The symbols move the items like this.
from | ! % @
j205 | j950 j170 j459
j590 | j739 j853 j634
j976 | j853 j739 j987
j368 | j170 j950 j461
j871 | j81 j990 j213
j739 | j887 j976 j590
j38 | j99 j730 j867
j99 | j459 j150 j38
j170 | j124 j205 j368
j461 | j368 j962 j359
j607 | j910 j317 j937
j927 | j634 j386 j910
j404 | j572 j995 j27
j730 | j869 j38 j150
j477 | j310 j464 j585
j937 | j607 j213 j990
j910 | j927 j66 j607
j213 | j871 j937 j317
j572 | j17 j868 j404
j302 | j627 j781 j869
j317 | j213 j607 j66
j479 | j585 j27 j995
j386 | j66 j927 j686
j634 | j590 j686 j927
j310 | j781 j627 j477
j150 | j730 j99 j124
j17 | j990 j81 j572
j359 | j461 j999 j887
j853 | j686 j590 j976
j987 | j976 j887 j999
j81 | j868 j17 j871
j66 | j317 j910 j386
j995 | j479 j404 j868
j124 | j150 j459 j170
j950 | j962 j368 j205
j27 | j404 j479 j227
j464 | j227 j477 j627
j627 | j464 j310 j302
j686 | j386 j634 j853
j887 | j359 j987 j739
j869 | j302 j867 j730
j868 | j995 j572 j81
j459 | j205 j124 j99
j781 | j867 j302 j310
j585 | j477 j227 j479
j867 | j38 j869 j781
j962 | j999 j461 j950
j990 | j937 j871 j17
j999 | j987 j359 j962
j227 | j27 j585 j464

The rows follow the links: the fewer symbols apart two items are, the more alike their rows tend to be.

Each row is also shifted at random along 5 hidden directions that mean nothing.

Some items, each with a row of numbers:
j937 -> [8, -9, 3, -2, -9, 12, 25, 1, 9, -6, -14, 14, 2, 1, -14, 13, 7, -4, 11, 10, 10, 9, 10, 4, 2, -3, 5, -5, -16, -1, -14, -2, -16, 7, -14, -14, -11, 9, -4, 0, 5, 9, 3, 3, 14]
j607 -> [6, 5, 14, 3, -11, -4, 18, -2, 3, -4, -4, 16, 3, 2, -5, 6, -10, -12, 7, 7, 14, 11, -25, 5, -3, -17, -11, 3, -18, 20, -8, 1, -8, 1, -10, -6, 2, 12, -9, -4, -3, 6, -1, 10, -3]
j739 -> [42, 5, -10, -12, -13, 18, -5, 14, -4, 10, 18, -1, 4, 31, -5, -12, 7, 3, 0, -22, 3, -13, 14, 17, -10, -10, 4, -34, -8, 3, 10, 0, -3, -14, -2, -1, 6, 2, -18, -29, 7, -16, -4, -8, 29]
j781 -> [11, -3, 1, 4, -24, -8, 9, -6, 11, -1, 16, 22, -5, -12, 15, -7, 2, -5, 9, -4, 4, 16, -37, 6, -10, -11, -16, 9, 13, -7, 12, 3, 4, -22, 7, -11, 3, 6, -12, -4, 21, 7, -9, -11, -21]
j987 -> [-59, -1, -31, -4, 10, 9, -20, -1, -5, 21, 20, -11, 11, 8, -5, 0, -16, 7, -10, 1, -9, -17, 58, -25, -27, -2, -9, -34, 19, 29, 1, 10, 14, -2, 21, 20, 10, 5, -2, -22, 7, -4, 0, 0, -8]
j27 -> [2, -11, -6, -17, 17, 2, -1, 8, 5, -2, -2, 8, 5, 14, -25, 9, -16, -7, -1, -4, -14, -17, 6, -11, 6, -3, 13, -31, 0, -3, -2, 7, -1, 14, 18, 20, -3, 4, -10, -4, -2, 1, 17, -2, 17]
j999 -> [-5, -5, -22, -3, 15, 28, -26, 4, -2, 2, 10, -18, -3, 5, 6, 2, 41, 25, -10, -9, -10, -13, 68, 0, -12, 20, 21, -8, 8, -21, 12, 7, -5, -5, -2, -3, -10, -9, 3, -14, 23, -9, -4, -7, 16]
j359 -> [13, -1, 10, 4, -11, -4, -7, 2, 2, -9, 17, 0, -7, -7, 26, -14, 15, 2, 4, -20, -7, 9, -38, 16, 14, 16, -2, 22, 19, -35, 20, -6, 9, -26, 12, -14, 6, -11, 2, 4, 7, -3, -4, -14, -9]
j887 -> [51, 6, -7, -4, -14, -4, -4, -4, -3, 6, 17, 2, -2, 3, 9, -10, -6, 6, -5, -12, 4, -1, -11, 5, -11, -4, -17, 0, 9, 8, 12, 0, 11, -14, 6, 1, 6, 1, -7, -4, 6, -14, -3, -5, -18]
j17 -> [-27, -17, -4, -10, -2, 9, 21, 3, 15, -5, -4, 19, 7, 2, -19, 16, -5, -10, 15, 9, 3, 4, 9, -6, 6, -7, 2, -21, 1, -3, -10, 2, -8, 3, 9, -5, -8, 9, -4, 0, 4, 13, 7, -8, 10]
j404 -> [-19, -16, 9, -5, 10, -1, 8, -10, 15, -11, -6, 14, 6, -11, -8, 13, -7, -14, 6, 2, -9, -2, -23, -12, 12, 6, 2, 14, 20, -15, 1, 4, 2, 7, 19, 6, -6, 7, 1, 15, -3, 5, 16, -2, -22]
j38 -> [16, 12, 1, 13, -25, -20, 7, 4, -6, 3, 7, 5, -10, -4, 13, -20, -10, 0, 9, 2, 8, 14, -24, 9, -13, -16, -18, -4, -6, 13, -2, -2, 5, -13, -9, 1, 12, -3, -3, -11, 4, 5, -12, -5, -4]
j868 -> [9, 4, 8, -7, 3, 1, 11, -15, -2, 12, -11, 4, 15, 6, -11, 20, -16, -13, -6, 6, 14, -9, -5, -9, -4, -11, -15, 8, -9, 38, -6, 5, -5, 16, 2, 5, -2, 20, -9, 2, -19, -13, 9, 24, -20]
j995 -> [-33, 0, 12, -9, -1, 4, 19, -15, 2, 15, 1, 0, 25, 10, -4, 26, -16, -20, 0, -2, 13, -10, -7, -9, 4, -9, -19, 1, 4, 25, -2, 4, 5, 2, 15, -6, 5, 23, -7, -2, -21, -13, 6, 17, -21]
j853 -> [-8, -13, 2, -1, 17, -5, -10, 0, -1, -6, -5, -16, -4, -1, 1, 2, -12, 9, -2, 4, -15, -11, 19, -6, 20, 17, 17, -4, 12, -19, -14, -11, 11, 5, 11, 12, -5, -15, 21, 23, -13, 0, 8, -13, 8]
j205 -> [1, 11, -19, 6, -6, 11, -10, 0, -10, 15, 7, -22, -5, 5, 9, -8, 21, 25, -8, 3, 5, 0, 56, -1, -18, 2, 4, -10, -12, 13, 1, 1, -4, -7, -21, -8, 2, -7, 5, -15, 8, -8, -17, 1, 13]
j976 -> [-41, -4, -4, 5, 14, -2, -16, -2, -1, -4, 9, -5, 1, -7, 7, -4, 3, 0, -6, -7, -17, -5, 0, -9, 6, 15, 5, 7, 25, -18, 11, 3, 12, -4, 18, 12, -1, -5, 9, 3, 2, 2, 5, -8, -3]
j99 -> [-43, 14, 7, 17, -14, -7, 7, -1, -4, 1, 9, -10, -4, -5, 26, -13, 11, 3, 9, 3, 15, 17, -13, 11, 3, 2, -12, 17, 0, -6, -6, -10, 5, -20, -9, -20, 12, -6, 11, 1, -2, 3, -16, -3, -5]
j590 -> [30, 19, 11, -4, -10, -7, 0, 6, -8, 14, 9, 1, 7, 26, 0, -9, -15, -12, -3, -20, 5, -7, -29, 16, -4, -19, -9, -15, -10, 18, 7, -2, 4, -11, 4, 0, 15, 6, -12, -14, -16, -15, -3, 9, 9]

From each start, follow one symbol. Which item do you reach?
Answers are names.
---
[23, 11, 4, -5, -12, 10, 7, 4, 0, -1, 1, 13, 3, 7, -3, 0, 17, -5, -2, -12, 11, 7, -18, 13, -9, -11, -3, 1, -17, 1, 14, 5, -17, -3, -11, -14, -4, 12, -21, -18, 14, -6, -6, 12, 7]
%
j386
---
[10, 1, -5, -4, -25, -5, 12, 11, 4, 7, 15, 21, 5, 17, -6, -7, -29, -12, 12, -9, 4, 6, -20, 2, -12, -23, -19, -38, 4, 12, 3, 5, 10, -15, 13, 3, 12, 11, -18, -16, 7, -1, 0, -8, 7]
@
j477
---
[-41, 12, -4, 15, -17, 3, -6, -3, -7, 4, 10, -10, -4, -10, 25, -12, 25, 10, 1, 0, 10, 14, 11, 4, -13, 3, -8, 15, 0, 1, 5, -4, -2, -15, -12, -15, 6, -9, 8, -8, 8, 0, -19, 2, -6]
@
j99
---
[8, -14, -1, 5, 13, -14, -6, -11, 2, -11, -11, -2, -11, -27, 2, 5, -9, 3, -4, 14, -16, -1, -8, -16, 12, 13, 1, 28, 20, -14, 0, 1, 8, 11, 4, 11, -5, -10, 14, 27, -1, 9, 6, -8, -26]
@
j853
---
[19, 4, 2, -4, -10, 11, 9, 5, 5, -5, -5, 14, 0, 4, -5, 2, 28, -5, 3, -3, 11, 10, -13, 14, -7, -12, 0, 7, -19, -1, 7, 5, -22, -3, -14, -17, -9, 12, -17, -15, 15, 4, -4, 9, 8]
!
j927
---
[9, -10, 5, -12, -1, 25, 14, -9, 4, 7, 3, -6, 20, 14, -6, 25, 6, -2, 4, -9, 10, -10, 17, 4, 8, 1, -3, -5, 5, 1, -2, -2, -1, -3, 9, -14, -5, 15, -5, -4, -5, -16, 3, 5, -1]
%
j27
---
[16, -3, -14, 3, -24, 6, 7, 2, 10, -3, 15, 12, -8, -11, 10, -7, 23, 11, 9, -2, 6, 19, 12, 6, -16, -4, -8, -2, 7, -13, 8, 5, -1, -21, -5, -18, -5, 3, -8, -14, 32, 10, -17, -13, -2]
%
j869
---
[11, 2, 3, -2, 8, 1, 9, -5, 2, -5, -19, 10, 2, -7, -17, 12, 2, -11, -6, 11, 4, -1, -2, -7, -6, -5, 0, 11, -17, 18, -1, 9, -16, 20, -12, 5, -7, 12, -5, 1, -2, 5, 7, 16, -8]
%
j990
---
[38, 11, 26, -4, -5, 8, 7, 10, -7, -7, -2, -9, 5, 21, 6, 1, 18, -6, 3, -22, 11, -1, -34, 31, 21, -1, 10, 6, -19, -18, 4, -10, -10, -8, -13, -19, 1, 0, -3, -3, -16, -18, -2, 7, 27]
%
j686
---
[6, -12, -4, 5, 10, -17, 1, -12, 3, -7, -13, 5, -11, -27, -8, 6, -20, 4, -5, 22, -8, 3, -2, -20, 1, 8, -2, 21, 12, 7, -10, 4, 5, 17, 0, 16, -6, -3, 11, 24, -2, 15, 6, -3, -31]
!
j66
---
[-22, -15, -1, -11, -17, 26, 16, 1, 14, -2, 16, 2, 17, 16, 3, 12, 17, -7, 14, -15, 8, 4, 12, 10, 10, 1, 3, -19, 15, -25, 4, -4, -1, -21, 13, -22, -4, 10, -12, -9, 12, -6, 1, -15, 18]
%
j464
---
[3, -23, 6, -5, -2, 21, 23, -5, 20, -18, -16, 6, -1, -16, -1, 25, 33, 4, 13, 10, 12, 12, 21, 6, 19, 16, 18, 15, -3, -36, -12, -6, -18, 3, -12, -28, -26, 5, 5, 14, 18, 10, -1, -10, 6]
%
j871
---
[39, -5, 1, -12, -8, 6, 21, -9, 1, 8, 1, 2, 12, 15, -6, 12, -20, -6, 2, -5, 12, -4, 3, -1, 3, -8, -20, -10, 5, 21, -7, 0, 10, -2, 9, -4, 2, 13, -6, 3, -11, -16, 7, 3, -9]
!
j477
---
[11, -9, -7, 1, 10, 0, 3, 5, 7, -14, -16, 12, -10, -10, -20, 3, 7, 1, -2, 14, -8, 3, 5, -5, -2, -4, 15, -2, -14, -7, -4, 8, -20, 23, -12, 8, -14, 1, -2, 3, 9, 17, 8, 1, 7]
@
j66
---
[-38, -14, -13, 7, 5, -5, 3, -21, 13, -9, -10, 16, -5, -34, -3, 10, 5, 0, -2, 23, -5, 9, 8, -26, -15, 1, -6, 24, 15, 3, 1, 13, -2, 13, 1, 4, -9, 4, 2, 8, 22, 24, 4, -1, -35]
%
j910
